Below is a small trained network, with its code and all its weights. Each question gives an input and a target symbol and asks what happens when units are switched off, that is, made to give their printed mean instead of their output.

import numpy as np


def w(rows, s, z=0):
    codes = np.array(rows[::2]) - 128.0
    scale = np.full(codes.shape[1], s)
    scale[-1] = z or s
    return codes * scale


def norm(h):
    return h / np.sqrt((h * h).mean(-1, keepdims=True) + 1e-5)


def f(y):
    return y / 2 * (1 + np.tanh(0.7978845608 * (y + 0.044715 * y**3)))


def softmax(a):
    e = np.exp(a - a.max(-1, keepdims=True))
    return e / e.sum(-1, keepdims=True)


def log_softmax(a):
    a = a - a.max(-1, keepdims=True)
    return a - np.log(np.exp(a).sum(-1, keepdims=True))


def net(x, mask):
    ids = ['ΓΘΛΞΨαδεζημπστφω'.index(c) for c in x.split()]
    T = len(ids)
    res = E[ids] + P[:T]
    q, k, v = (norm(res) @ M[0].T for M in (Q, K, V))
    z = softmax(np.where(np.tri(T) > 0, q @ k.T / 2**0.5, -1e9)) @ v
    res = res + np.where(mask[0], z, O[0][:, -1]) @ O[0][:, :-1]
    y = f(norm(res) @ A[0][:, :-1].T + A[0][:, -1])
    res = res + np.where(mask[1:25], y, B[0][:, -1]) @ B[0][:, :-1]
    return log_softmax(norm(res)[-1] @ U[:, :-1].T + U[:, -1])


Q, K, V, O, A, B = {}, {}, {}, {}, {}, {}
E = w([
[161,136,115,132],'Γ',
[178,118,123,125],'Θ',
[171,141,127,137],'Λ',
[186,121,110,104],'Ξ',
[147,121,125,108],'Ψ',
[158,128,116,126],'α',
[128,108,195,143],'δ',
[170,128,168,199],'ε',
[135,140,89,91],'ζ',
[170,151,141,139],'η',
[143,165,120,115],'μ',
[148,122,121,136],'π',
[127,134,154,225],'σ',
[82,95,126,167],'τ',
[55,131,210,3],'φ',
[134,223,160,199],'ω',
],0.0045)
P = w([
[89,138,96,149],'0',
[201,61,254,5],'1',
[8,184,115,148],'2',
[189,109,183,53],'3',
[41,199,139,155],'4',
[192,139,5,169],'5',
],0.0051)
Q[0] = w([
[171,152,110,151],'head 0',
[250,72,158,81],'head 0',
],0.014)
K[0] = w([
[163,172,153,116],'head 0',
[98,155,250,67],'head 0',
],0.015)
V[0] = w([
[51,69,90,80],'head 0',
[165,3,114,167],'head 0',
],0.02)
O[0] = w([
[66,129,104,52,213],'head 0',
[91,2,116,133,254],'head 0',
],0.017,0.00068)
A[0] = w([
[120,162,136,118,135],'neuron 0',
[150,126,123,120,122],'neuron 1',
[72,76,121,119,94],'neuron 2',
[95,125,110,98,70],'neuron 3',
[156,131,113,113,97],'neuron 4',
[114,126,94,165,157],'neuron 5',
[150,164,184,107,169],'neuron 6',
[125,145,160,108,114],'neuron 7',
[132,131,146,123,125],'neuron 8',
[226,127,162,28,12],'neuron 9',
[195,103,70,93,59],'neuron 10',
[120,121,127,129,120],'neuron 11',
[142,112,131,135,95],'neuron 12',
[125,144,125,134,114],'neuron 13',
[103,146,181,121,149],'neuron 14',
[102,133,68,124,131],'neuron 15',
[251,79,141,65,1],'neuron 16',
[143,121,173,162,112],'neuron 17',
[120,116,99,157,151],'neuron 18',
[110,131,110,119,93],'neuron 19',
[115,122,124,138,122],'neuron 20',
[150,127,139,123,133],'neuron 21',
[140,127,158,142,130],'neuron 22',
[92,117,139,98,114],'neuron 23',
],0.014,0.0031)
B[0] = w([
[132,94,154,89,167],'neuron 0',
[144,129,121,142,129],'neuron 1',
[200,159,71,87,254],'neuron 2',
[116,144,149,196,178],'neuron 3',
[152,136,124,127,121],'neuron 4',
[132,83,133,80,155],'neuron 5',
[165,58,149,123,176],'neuron 6',
[136,93,122,122,137],'neuron 7',
[132,122,128,137,126],'neuron 8',
[172,53,182,52,141],'neuron 9',
[183,143,80,103,144],'neuron 10',
[136,134,123,124,131],'neuron 11',
[128,123,100,138,139],'neuron 12',
[132,118,149,119,125],'neuron 13',
[164,104,88,115,152],'neuron 14',
[109,77,161,145,179],'neuron 15',
[148,253,79,197,216],'neuron 16',
[78,89,109,158,177],'neuron 17',
[140,93,117,86,161],'neuron 18',
[123,125,145,153,136],'neuron 19',
[138,129,120,115,132],'neuron 20',
[135,120,123,155,135],'neuron 21',
[103,104,120,147,144],'neuron 22',
[134,159,148,196,190],'neuron 23',
],0.02,0.0039)
U = w([
[185,47,209,44,143],'Γ',
[158,32,32,69,207],'Θ',
[211,87,205,198,95],'Λ',
[164,160,69,124,86],'Ξ',
[43,171,124,85,121],'Ψ',
[34,143,245,199,253],'α',
[150,211,94,107,184],'δ',
[126,46,111,216,157],'ε',
[89,174,144,70,104],'ζ',
[163,168,162,173,2],'η',
[172,202,155,84,65],'μ',
[48,235,113,200,57],'π',
[68,29,114,176,222],'σ',
[10,132,41,72,132],'τ',
[116,197,169,62,54],'φ',
[196,182,173,158,3],'ω',
],0.011,0.0023)

Each question gives the input, a string of symbols that net reads in full, and the target symbol t.
The units are the heads (2 rows each of Q, K, V and O) and the neurons (one row each of A and B). Each row of codes is followed by its name. A weight is (code - 128) times the scale printed after its matrix; where a second scale follows, it is the last column's (O, A, B and U).
mask holds one flag per unit, heads first, then neurons. A switched-off unit (its flag False) gives its mean, the last column of its rows in O or B, instead of its output. The means were averaged over made-up inputs and are rounded, as every weight is.
A unit's drop is (log p(t) with every unit on - log p(t) with that unit switched off) / (log p(t) with every unit on - log p(t) with every unit switched off).
The circuit of an input: a set's keep is (log p(t) with only the set's units on - log p(t) with every unit switched off) / (log p(t) with every unit on - log p(t) with every unit switched off). Starting from the 12 units with the biggest drops (on a tie, the unit counted first), units are removed one at a time, each time the one whose removal leaves the highest keep (on an exact tie, the one counted first), for as long as the keep stays at least 0.8.
circuit, biggest first: the units of the circuit, biggest drop first
most important unit: the unit with the biggest drop
top k neurons: the k neurons with the biggest drops, biggest first
drop when u is switched off: that unit's drop, to one decimal
input Λ τ η Θ, target Θ: circuit, biggest first -> [head 0; neuron 2]
input α α Θ τ, target Θ: top 2 neurons -> [neuron 2; neuron 16]
input π ε Ξ Γ Λ, target π: top neuron -> [neuron 23]
input Λ α ε, target Λ: circuit, biggest first -> [head 0; neuron 6; neuron 16]
input τ μ Θ, target τ: top 2 neurons -> [neuron 2; neuron 16]
input Λ ζ η Θ τ, target Λ: circuit, biggest first -> [head 0; neuron 6; neuron 16]
input Ψ φ α τ, target Γ: top 2 neurons -> [neuron 9; neuron 16]
input α α φ α, target Γ: top 3 neurons -> [neuron 9; neuron 6; neuron 16]
input Θ τ α α π, target Θ: circuit, biggest first -> [neuron 2; head 0]
input Γ Ξ ω, target Γ: top 2 neurons -> [neuron 6; neuron 16]
input Θ μ α μ η, target Θ: circuit, biggest first -> [neuron 2; head 0]
input ζ π η ω, target Λ: circuit, biggest first -> [neuron 6; neuron 2; neuron 16]
input α τ Ψ π, target Θ: circuit, biggest first -> [head 0; neuron 2]
input Θ Ξ Γ, target Θ: most important unit -> head 0
input π ζ Θ, target π: top 2 neurons -> [neuron 23; neuron 3]
input Λ ζ π Λ ζ, target Λ: top 3 neurons -> [neuron 6; neuron 16; neuron 2]
input α α τ, target α: drop when head 0 is switched off -> 2.0
input α δ α Γ Γ, target α: drop when neuron 17 is switched off -> 0.0
input Θ α Γ Ψ ζ, target Θ: drop when head 0 is switched off -> 2.1
input σ α Θ, target σ: top neuron -> [neuron 2]
